Below are the code and all the weights of a small trained network. Each question names an input and a target symbol and asks about switching units off, where a switched-off unit gives its printed mean instead of its output.

import numpy as np


def w(rows, s, z=0):
    codes = np.array(rows[::2]) - 128.0
    scale = np.full(codes.shape[1], s)
    scale[-1] = z or s
    return codes * scale


def f(y):
    return np.maximum(y, 0)


def softmax(a):
    e = np.exp(a - a.max(-1, keepdims=True))
    return e / e.sum(-1, keepdims=True)


def log_softmax(a):
    a = a - a.max(-1, keepdims=True)
    return a - np.log(np.exp(a).sum(-1, keepdims=True))


def net(x, mask):
    ids = ['αβγδεζηθλμπστφψω'.index(c) for c in x.split()]
    T = len(ids)
    res = E[ids] + P[:T]
    u = 0
    for l in range(2):
        r = res
        for j in range(3):
            rows = slice(2 * j, 2 * j + 2)
            q, k, v = (r @ M[l][rows].T for M in (Q, K, V))
            z = softmax(np.where(np.tri(T) > 0, q @ k.T / 2**0.5, -1e9)) @ v
            o = O[l][rows]
            res = res + np.where(mask[u + j], z, o[:, -1]) @ o[:, :-1]
        u += 3
        y = f(res @ A[l][:, :-1].T + A[l][:, -1])
        res = res + np.where(mask[u : u + 8], y, B[l][:, -1]) @ B[l][:, :-1]
        u += 8
    return log_softmax(res[-1] @ U[:, :-1].T + U[:, -1])


Q, K, V, O, A, B = {}, {}, {}, {}, {}, {}
E = w([
[98,197,67,162,211,175,133],'α',
[87,91,73,155,164,224,28],'β',
[40,99,74,159,110,200,153],'γ',
[159,39,153,132,131,224,216],'δ',
[114,222,116,121,77,104,124],'ε',
[182,168,86,79,25,103,88],'ζ',
[200,77,134,105,182,110,142],'η',
[135,59,62,85,141,47,110],'θ',
[163,161,193,113,148,156,84],'λ',
[137,97,123,131,181,67,122],'μ',
[201,212,160,97,99,109,131],'π',
[124,194,151,149,105,130,60],'σ',
[131,89,87,128,124,51,124],'τ',
[48,100,105,131,136,49,99],'φ',
[109,87,142,98,195,88,122],'ψ',
[101,145,113,69,79,252,128],'ω',
],0.017)
P = w([
[253,61,92,214,120,116,245],'0',
[89,126,157,63,164,107,147],'1',
[86,137,146,57,162,119,118],'2',
[69,144,142,60,179,139,92],'3',
[74,164,127,45,181,147,95],'4',
[69,167,125,47,194,158,74],'5',
[51,172,124,40,198,168,61],'6',
[38,180,107,39,199,174,60],'7',
[27,173,116,42,203,189,52],'8',
[25,186,110,44,210,203,45],'9',
[30,183,115,45,190,188,57],'10',
],0.0067)
Q[0] = w([
[72,1,132,219,175,88,227],'0.h1',
[79,207,137,137,96,221,101],'0.h1',
[122,208,104,100,180,110,1],'0.h2',
[217,253,205,121,116,88,53],'0.h2',
[139,122,176,184,67,98,138],'0.h3',
[85,112,174,88,123,75,106],'0.h3',
],0.0079)
K[0] = w([
[100,58,203,113,118,39,166],'0.h1',
[68,138,78,94,156,187,108],'0.h1',
[111,95,85,126,159,167,107],'0.h2',
[102,169,104,137,152,248,165],'0.h2',
[110,111,169,108,117,114,157],'0.h3',
[176,106,135,187,99,120,171],'0.h3',
],0.012)
V[0] = w([
[141,33,63,111,237,165,122],'0.h1',
[155,157,129,200,138,163,137],'0.h1',
[166,217,139,105,234,59,60],'0.h2',
[113,138,106,27,107,159,94],'0.h2',
[31,192,70,77,182,150,49],'0.h3',
[154,83,120,255,53,89,190],'0.h3',
],0.0065)
O[0] = w([
[111,48,133,40,136,47,14,250],'0.h1',
[91,139,183,222,162,165,73,63],'0.h1',
[181,98,203,253,78,110,100,196],'0.h2',
[159,61,160,92,71,184,151,243],'0.h2',
[5,55,163,134,91,64,129,186],'0.h3',
[159,193,26,205,201,201,74,49],'0.h3',
],0.0066,0.0024)
A[0] = w([
[116,191,229,124,35,114,98,89],'0.n1',
[198,147,89,133,93,107,126,55],'0.n2',
[161,2,134,181,71,164,250,147],'0.n3',
[49,195,88,78,140,97,119,107],'0.n4',
[138,108,138,156,218,182,80,60],'0.n5',
[42,102,81,165,202,99,104,205],'0.n6',
[158,81,156,88,182,87,213,136],'0.n7',
[135,129,171,79,185,139,123,3],'0.n8',
],0.0077,0.0052)
B[0] = w([
[102,210,149,160,21,160,162,202],'0.n1',
[203,192,119,122,49,84,135,150],'0.n2',
[117,90,99,52,152,68,106,150],'0.n3',
[230,55,159,49,157,158,152,218],'0.n4',
[138,180,141,191,87,113,29,148],'0.n5',
[166,61,129,149,93,27,219,255],'0.n6',
[47,19,99,49,121,34,3,179],'0.n7',
[136,166,20,130,71,127,170,140],'0.n8',
],0.0062,0.0067)
Q[1] = w([
[108,51,34,192,185,82,112],'1.h1',
[131,98,151,146,113,56,114],'1.h1',
[126,66,47,168,149,88,132],'1.h2',
[167,183,162,115,55,162,149],'1.h2',
[126,38,69,142,195,70,140],'1.h3',
[116,125,144,246,159,143,105],'1.h3',
],0.011)
K[1] = w([
[232,167,2,162,132,116,57],'1.h1',
[153,92,95,228,161,97,109],'1.h1',
[213,171,28,179,166,122,97],'1.h2',
[76,85,198,102,20,145,132],'1.h2',
[201,164,36,161,215,121,125],'1.h3',
[158,208,154,99,152,61,109],'1.h3',
],0.0093)
V[1] = w([
[105,132,87,103,99,187,86],'1.h1',
[108,160,157,189,144,130,17],'1.h1',
[75,86,77,82,141,105,190],'1.h2',
[110,169,43,174,85,121,158],'1.h2',
[80,122,146,191,157,160,245],'1.h3',
[139,152,134,74,135,220,135],'1.h3',
],0.012)
O[1] = w([
[95,77,30,172,169,77,197,98],'1.h1',
[149,116,132,156,130,22,76,59],'1.h1',
[128,155,69,78,109,126,163,57],'1.h2',
[8,187,98,139,136,104,95,255],'1.h2',
[92,158,202,98,176,62,202,3],'1.h3',
[91,75,121,190,97,169,200,104],'1.h3',
],0.011,0.0081)
A[1] = w([
[149,138,97,95,102,77,131,148],'1.n1',
[144,65,112,211,172,90,123,233],'1.n2',
[160,102,120,146,98,221,219,215],'1.n3',
[76,151,112,140,156,112,109,90],'1.n4',
[47,43,100,89,183,47,96,39],'1.n5',
[70,61,121,223,192,69,135,6],'1.n6',
[207,79,195,108,137,65,60,235],'1.n7',
[254,14,145,122,122,117,164,27],'1.n8',
],0.0083,0.002)
B[1] = w([
[96,88,140,93,163,178,156,175],'1.n1',
[182,90,123,129,160,103,167,177],'1.n2',
[153,115,180,128,104,1,71,254],'1.n3',
[83,129,135,151,142,190,133,188],'1.n4',
[219,201,67,221,131,77,160,245],'1.n5',
[139,78,150,31,248,139,89,201],'1.n6',
[95,133,185,114,68,219,201,254],'1.n7',
[45,160,81,198,114,127,198,201],'1.n8',
],0.0073,0.017)
U = w([
[202,113,193,103,84,126,69,49],'α',
[98,113,126,101,122,220,182,146],'β',
[120,133,149,37,163,125,146,224],'γ',
[255,171,93,131,113,115,160,253],'δ',
[64,202,110,151,145,177,221,104],'ε',
[91,191,81,159,79,102,64,120],'ζ',
[64,103,81,142,161,192,143,88],'η',
[142,70,100,82,123,154,82,18],'θ',
[166,115,173,156,156,176,206,125],'λ',
[218,133,156,123,151,78,113,127],'μ',
[171,234,177,188,103,103,164,96],'π',
[85,65,184,113,158,141,71,192],'σ',
[184,87,95,128,152,125,111,85],'τ',
[148,106,104,180,109,187,138,15],'φ',
[94,164,126,133,168,78,141,10],'ψ',
[92,95,124,124,97,84,144,224],'ω',
],0.0082,0.004)

Each question gives the input, a string of symbols that net reads in full, and the target symbol t.
The units are the heads (2 rows each of Q, K, V and O) and the neurons (one row each of A and B). Each row of codes is followed by its name. A weight is (code - 128) times the scale printed after its matrix; where a second scale follows, it is the last column's (O, A, B and U).
mask holds one flag per unit, layer by layer, with each layer's heads first. A switched-off unit (its flag False) gives its mean, the last column of its rows in O or B, instead of its output. The means were averaged over made-up inputs and are rounded, as every weight is.
A unit's drop is (log p(t) with every unit on - log p(t) with that unit switched off) / (log p(t) with every unit on - log p(t) with every unit switched off).
The circuit of an input: a set's keep is (log p(t) with only the set's units on - log p(t) with every unit switched off) / (log p(t) with every unit on - log p(t) with every unit switched off). Starting from the 12 units with the biggest drops (on a tie, the unit counted first), units are removed one at a time, each time the one whose removal leaves the highest keep (on an exact tie, the one counted first), for as long as the keep stays at least 0.8.
units of the circuit, in order: the units of the circuit, biggest drop first
unit that matters most: the unit with the biggest drop
top k neurons: the k neurons with the biggest drops, biggest first
top k neurons in layer l: the k neurons of layer l with the biggest drops, biggest first
which heads matter: for each layer, one digit per head in row order, 1 if its drop is at least 0.15 and else 0, layers parted by /
input ζ τ λ τ φ π λ, target λ: units of the circuit, in order -> [1.h2, 0.h3, 0.h2, 1.n7]
input φ τ ω η λ φ π λ π ζ ψ, target γ: units of the circuit, in order -> [0.h3, 0.n6, 1.h3, 1.h2]
input η τ σ ψ τ π, target π: top 2 neurons -> [0.n1, 1.n6]
input ω ζ ψ ω η, target ω: which heads matter -> 010 / 011
input τ τ φ φ φ φ μ π, target π: units of the circuit, in order -> [0.h1, 1.n6]
input τ ζ ζ π β ω π φ γ μ π, target γ: which heads matter -> 111 / 101
input λ τ φ ε α, target λ: top 2 neurons -> [1.n7, 0.n6]
input ε λ ψ τ, target ψ: which heads matter -> 101 / 011
input σ ω σ π τ θ λ ε π ψ, target μ: unit that matters most -> 1.n5
input λ ω μ β π ω π π τ τ, target λ: which heads matter -> 001 / 010
input γ α ζ τ π τ η, target ε: units of the circuit, in order -> [0.h2, 0.h3, 1.h2, 1.h3]
input π μ ω μ λ η, target σ: which heads matter -> 101 / 010
input φ τ τ ε τ φ, target γ: which heads matter -> 000 / 101
input ζ α φ ζ, target α: unit that matters most -> 1.h1
input φ π σ ζ, target ζ: which heads matter -> 101 / 010
input τ λ ψ φ, target ζ: which heads matter -> 001 / 010
input τ η ψ τ φ ω ψ, target ζ: which heads matter -> 001 / 010
input η η λ τ ω η ω τ π, target ω: top 2 neurons -> [1.n3, 1.n5]
input π ζ π γ, target σ: which heads matter -> 001 / 010
input π λ δ, target σ: unit that matters most -> 1.h2
input ψ τ ζ τ π ζ η π τ β, target β: which heads matter -> 101 / 010
input α τ ω ζ ε ψ μ μ ζ ψ, target π: top 2 neurons -> [1.n5, 0.n6]
input ε μ π ζ π σ π τ, target ψ: which heads matter -> 101 / 011
input μ τ ω γ τ π ψ τ τ, target α: which heads matter -> 011 / 101
input α θ ω γ ψ, target π: top 3 neurons -> [1.n5, 1.n7, 0.n6]
input λ μ ζ λ φ π π α ζ μ ψ, target λ: top 2 neurons in layer 1 -> [1.n7, 1.n5]
